Here is a tiny trained network, its code and every weight. The questions are about switching its units off for an input and a class, where a switched-off unit gives its printed mean instead of its output.

import numpy as np


def w(rows, s, z=0):
    codes = np.array(rows[::2]) - 128.0
    scale = np.full(codes.shape[1], s)
    scale[-1] = z or s
    return codes * scale


def norm(h):
    return h / np.sqrt((h * h).mean(-1, keepdims=True) + 1e-5)


def f(y):
    return y / 2 * (1 + np.tanh(0.7978845608 * (y + 0.044715 * y**3)))


def log_softmax(a):
    a = a - a.max(-1, keepdims=True)
    return a - np.log(np.exp(a).sum(-1, keepdims=True))


def net(x, mask):
    res = np.array(x, float).reshape(1, 3) / 4 @ E
    u = 0
    for l in range(2):
        y = f(norm(res) @ A[l][:, :-1].T + A[l][:, -1])
        res = res + np.where(mask[u : u + 15], y, B[l][:, -1]) @ B[l][:, :-1]
        u += 15
    return log_softmax(norm(res)[-1] @ U[:, :-1].T + U[:, -1])


A, B = {}, {}
E = w([
[150,128,2,109,145,184,173,181],'x0',
[119,125,70,137,108,127,9,67],'x1',
[133,119,152,119,138,107,97,225],'x2',
],0.0094)
A[0] = w([
[127,129,123,128,124,130,116,56,57],'L0N0',
[125,125,173,128,125,118,68,92,3],'L0N1',
[132,133,164,130,125,119,108,95,10],'L0N2',
[130,130,40,128,129,144,132,81,132],'L0N3',
[138,122,114,130,126,127,154,135,109],'L0N4',
[125,118,90,129,123,131,185,145,123],'L0N5',
[131,127,125,123,116,126,126,125,30],'L0N6',
[134,131,84,129,123,136,191,149,112],'L0N7',
[120,128,123,118,130,125,138,134,89],'L0N8',
[148,136,117,136,124,127,147,131,76],'L0N9',
[130,126,56,128,127,136,87,166,98],'L0N10',
[124,129,128,127,128,133,171,69,123],'L0N11',
[124,129,131,126,122,116,5,116,144],'L0N12',
[129,128,54,132,127,139,110,25,96],'L0N13',
[132,130,130,128,123,124,126,90,111],'L0N14',
],0.029,0.0045)
B[0] = w([
[121,188,142,167,159,117,115,94,181],'L0N0',
[128,186,230,179,152,102,109,143,204],'L0N1',
[95,97,89,125,95,137,108,46,173],'L0N2',
[107,121,178,128,1,159,219,110,232],'L0N3',
[116,137,130,157,143,157,147,127,152],'L0N4',
[128,141,169,122,152,169,141,155,197],'L0N5',
[109,117,150,134,188,126,174,108,122],'L0N6',
[108,168,153,121,139,190,135,127,210],'L0N7',
[141,129,128,130,128,140,120,130,130],'L0N8',
[113,120,138,134,151,153,145,127,139],'L0N9',
[104,114,32,64,165,43,78,135,224],'L0N10',
[190,120,65,114,99,108,178,170,179],'L0N11',
[196,62,119,205,165,200,129,100,252],'L0N12',
[107,177,140,109,233,107,65,172,243],'L0N13',
[174,145,119,142,125,103,129,166,154],'L0N14',
],0.04,0.02)
A[1] = w([
[135,168,156,126,40,2,116,137,180],'L1N0',
[179,94,131,126,22,123,152,172,114],'L1N1',
[86,167,147,63,132,139,153,169,153],'L1N2',
[82,115,139,89,100,119,116,99,83],'L1N3',
[57,98,168,47,114,141,110,102,95],'L1N4',
[96,133,140,111,103,98,108,119,102],'L1N5',
[134,127,111,105,144,100,201,75,80],'L1N6',
[133,228,103,105,177,161,161,193,135],'L1N7',
[60,137,164,95,81,71,92,111,94],'L1N8',
[91,204,87,76,73,58,148,190,79],'L1N9',
[101,116,136,86,97,139,120,180,96],'L1N10',
[140,111,83,138,65,84,169,111,2],'L1N11',
[204,126,150,203,169,144,137,136,35],'L1N12',
[86,174,178,131,114,143,171,101,87],'L1N13',
[34,140,132,83,111,133,113,103,15],'L1N14',
],0.024,0.0048)
B[1] = w([
[122,82,121,81,111,204,174,148,165],'L1N0',
[109,167,134,129,72,120,163,95,146],'L1N1',
[161,151,155,183,135,83,103,114,220],'L1N2',
[60,124,168,94,139,128,110,124,139],'L1N3',
[80,138,176,136,154,85,104,176,163],'L1N4',
[106,123,152,99,125,140,118,139,137],'L1N5',
[114,154,140,161,96,143,126,122,134],'L1N6',
[104,96,143,166,172,89,46,107,254],'L1N7',
[121,111,165,84,111,88,135,171,155],'L1N8',
[151,123,124,221,162,186,110,65,199],'L1N9',
[161,174,121,133,101,95,124,78,160],'L1N10',
[147,163,156,149,102,160,169,137,141],'L1N11',
[70,251,150,113,124,78,120,140,215],'L1N12',
[156,102,39,96,94,59,128,89,186],'L1N13',
[225,151,171,143,185,132,125,198,162],'L1N14',
],0.032,0.023)
U = w([
[135,136,144,127,57,164,189,117,178],'0',
[112,63,139,45,99,126,148,176,2],'1',
[144,31,8,96,144,136,104,137,56],'2',
[139,172,150,196,183,108,79,117,194],'3',
],0.017,0.003)

Each question gives the input, the list of numbers given to net, and the class t.
The units are the neurons (one row each of A and B). Each row of codes is followed by its name. A weight is (code - 128) times the scale printed after its matrix; where a second scale follows, it is the last column's (A, B and U).
mask holds one flag per neuron, layer by layer. A switched-off neuron (its flag False) gives its mean, the last column of its row in B, instead of its output. The means were averaged over made-up inputs and are rounded, as every weight is.
A unit's drop is (log p(t) with every unit on - log p(t) with that unit switched off) / (log p(t) with every unit on - log p(t) with every unit switched off).
most important unit: the unit with the biggest drop
k most important neurons: the k neurons with the biggest drops, biggest first
k most important neurons of layer l: the k neurons of layer l with the biggest drops, biggest first
drop when u is switched off: that unit's drop, to one decimal
input [7,-5,-4], class 0: 2 most important neurons : (L0N13, L0N3)
input [-3,-2,4], class 1: 2 most important neurons of layer 0 : (L0N12, L0N13)
input [-4,-2,-3], class 0: 2 most important neurons : (L0N13, L0N12)
input [-7,-8,2], class 1: most important unit : L0N12
input [5,-4,-2], class 0: 2 most important neurons : (L0N13, L0N10)
input [-3,-6,-5], class 0: 2 most important neurons : (L0N13, L0N11)
input [5,-4,-3], class 0: 3 most important neurons : (L0N13, L0N3, L0N10)
input [-6,-6,8], class 1: 2 most important neurons : (L0N12, L0N13)
input [-5,-4,-4], class 0: 2 most important neurons : (L0N13, L0N12)
input [-6,-5,-1], class 0: 3 most important neurons of layer 0 : (L0N13, L0N12, L0N7)
input [-2,-3,2], class 1: 3 most important neurons : (L0N12, L0N13, L0N5)
input [6,-7,-7], class 0: 2 most important neurons : (L0N13, L0N10)
input [-7,-5,-5], class 0: 3 most important neurons of layer 0 : (L0N13, L0N12, L0N11)
input [6,-4,-7], class 0: 3 most important neurons : (L0N3, L0N10, L0N11)
input [1,0,7], class 2: most important unit : L0N3
input [0,0,5], class 2: drop when L0N3 is switched off : 0.7
input [5,-7,-8], class 0: drop when L0N13 is switched off : 0.3
input [-7,-4,-2], class 1: drop when L0N1 is switched off : 0.2
input [3,7,4], class 2: drop when L0N10 is switched off : 0.9
